array([[2469, 6126, 1784, 7001],
       [2983, 5529, 3931, 8678]]) -> 6126

array([[2, 7, 8, 4, 3],
       [3, 3, 3, 3, 4]]) -> 7

array([[ 14,  20,  43,  -7,   0],
       [ -7, -27,  -2,  10, -15]]) -> 20

array([[763, 223, 608, 426, 441],
       [859, 613, 421, 572, 510]]) -> 223

array([[74, 60, 42, 11, 33, 52, 61],
       [35, 33, 48, 41,  2, 13, 43]]) -> 60

array([[53, 21, 84, 48, 37],
       [51, 38, 43, 51, 67]]) -> 21
---
247	628	411	334	32	483	790 ⇒ 411
-5	-34	-30	-16	27 ⇒ -5
1438	7802	5568	1259	8042	5805 ⇒ 7802
-34	27	-32	-29	43 ⇒ -34
5985	7824	2376	8482	6116	3576	1322 ⇒ 2376
943	86	804	956	900 ⇒ 943
---
[0.63, -1.42, -1.94, -1.70, 1.30, 0.54] out 0.54, 0.63

[[-16.682, 4.053, 6.759, -16.682],
 [15.394, 20.692, -4.346, 15.394],
 [-16.255, -0.855, -11.646, -16.255]] out -16.682, -16.255

[[0.7, 2.3, -5.6, -1.2, 1.2, -7.2],
 [-0.5, 2.6, -14.5, -10.1, 13.7, 7.7]] out -7.2, -0.5

[[-17.99, 16.39, 8.80, -14.24, 12.20, 19.17],
 [-17.78, -7.85, -7.48, -7.76, 10.47, 17.81]] out 19.17, -17.78

[-14.521, 99.142, 77.795, -138.369, -121.312] out -121.312, -14.521

[36.22, -123.43, -15.15, 110.74, -133.29, -19.42, 12.59] out 12.59, 36.22
---
208	155	79	87	157
121	54	184	214	175
: 54

203	38	5	57
53	95	97	155
: 95

-217	594	-404	-512	-546	200	5
-83	593	-506	-548	-442	215	-178
: 593

49	-3	-39	26	17
35	14	-36	42	-9
: 14

2526	5981	8842	7068	8726
9730	4328	4689	6966	7488
: 4328

572	894	354	745
211	586	433	738
: 586
---
[[-10.6  23.1  28.8   2.4  33.0]
 [ 14.0  18.2  16.5   0.9  17.0]
 [ -2.1  51.5  29.0  -6.7  62.8]] >> 62.8

[[ 61.7 -47.8 -18.1   8.5  -1.3]
 [ 20.5   2.0 -19.5  20.5   4.5]
 [ 12.2  -5.5   0.6   8.1   2.2]] >> 2.2

[[ 59.9  11.6  12.6 -35.6]
 [ 27.0 -20.6  -5.6  17.0]
 [ -2.5  27.7  12.9 -35.6]] >> -35.6

[[-36.0 -19.8  16.3 -26.5 -41.7 -35.8  23.1]
 [-14.1  41.0 -14.5 -12.2  -0.9 -53.1 -42.0]
 [ 12.0  13.2  14.0 -15.6  28.1  -4.4 -34.4]] >> -34.4

[[ -3.4 -27.4  10.7  21.3   7.5   9.0   2.1]
 [  3.9  -6.0   2.3  18.5 -39.4  -1.4   7.9]
 [ 40.8  -6.4 -12.0 -16.0  54.8 -33.0 -22.3]] >> -22.3

[[ 37.4 -12.4 -45.0  -8.4 -53.3   0.5  -5.4]
 [ 51.1 -44.7 -23.7  31.3 -43.8 -14.6 -35.5]
 [-41.5  58.2 -27.8 -61.0   1.1   0.4  34.7]] >> 34.7

[[ -9.1  15.4 -15.7 -17.5   8.1 -22.8 -27.6]
 [-24.3  15.4  -7.4  17.9   1.6 -19.2 -51.7]
 [-18.3  16.6   5.1   8.1   1.6 -22.8 -52.0]] >> -52.0

[[  6.9  28.8 -44.6  29.2   7.0 -37.8  41.9]
 [-17.6  25.8 -12.7 -11.1  26.5 -19.7  -3.2]
 [ -4.7 -20.8 -18.2   0.1  17.8  21.5   5.3]] >> 5.3

[[ 42.2  -2.4 -12.8   0.8 -12.9  11.5]
 [-46.3  -0.3  12.8   0.8  -1.3 -14.7]
 [  6.2  -0.3  -6.4 -10.4  -4.2 -14.7]] >> -14.7

[[ 53.9 -21.8   4.6   2.8]
 [-53.6 -29.6  -1.6   1.8]
 [-17.9  51.3  -0.6   4.8]] >> 4.8
---
[  98.3 -109.3  -26.3   50.1] gives 98.3
[ -17.7  -81.3 -133.8  100.3 -119.5] gives -17.7
[ -0.35  11.37 -16.61   2.08] gives -0.35
[-12.522  10.526   9.772   3.691  -0.206] gives -12.522
[ 16.74  14.94 -10.09  11.18] gives 16.74
[-111.919  105.492 -105.490  148.199] gives -111.919
[-1.5  0.7  0.7  0.8  1.7  0.0 -0.5] gives -1.5
[ 116.3  112.0 -116.7  105.8  103.6] gives 116.3
[ 121.528   97.092   -2.642  132.312   80.249  -85.588 -153.021] gives 121.528
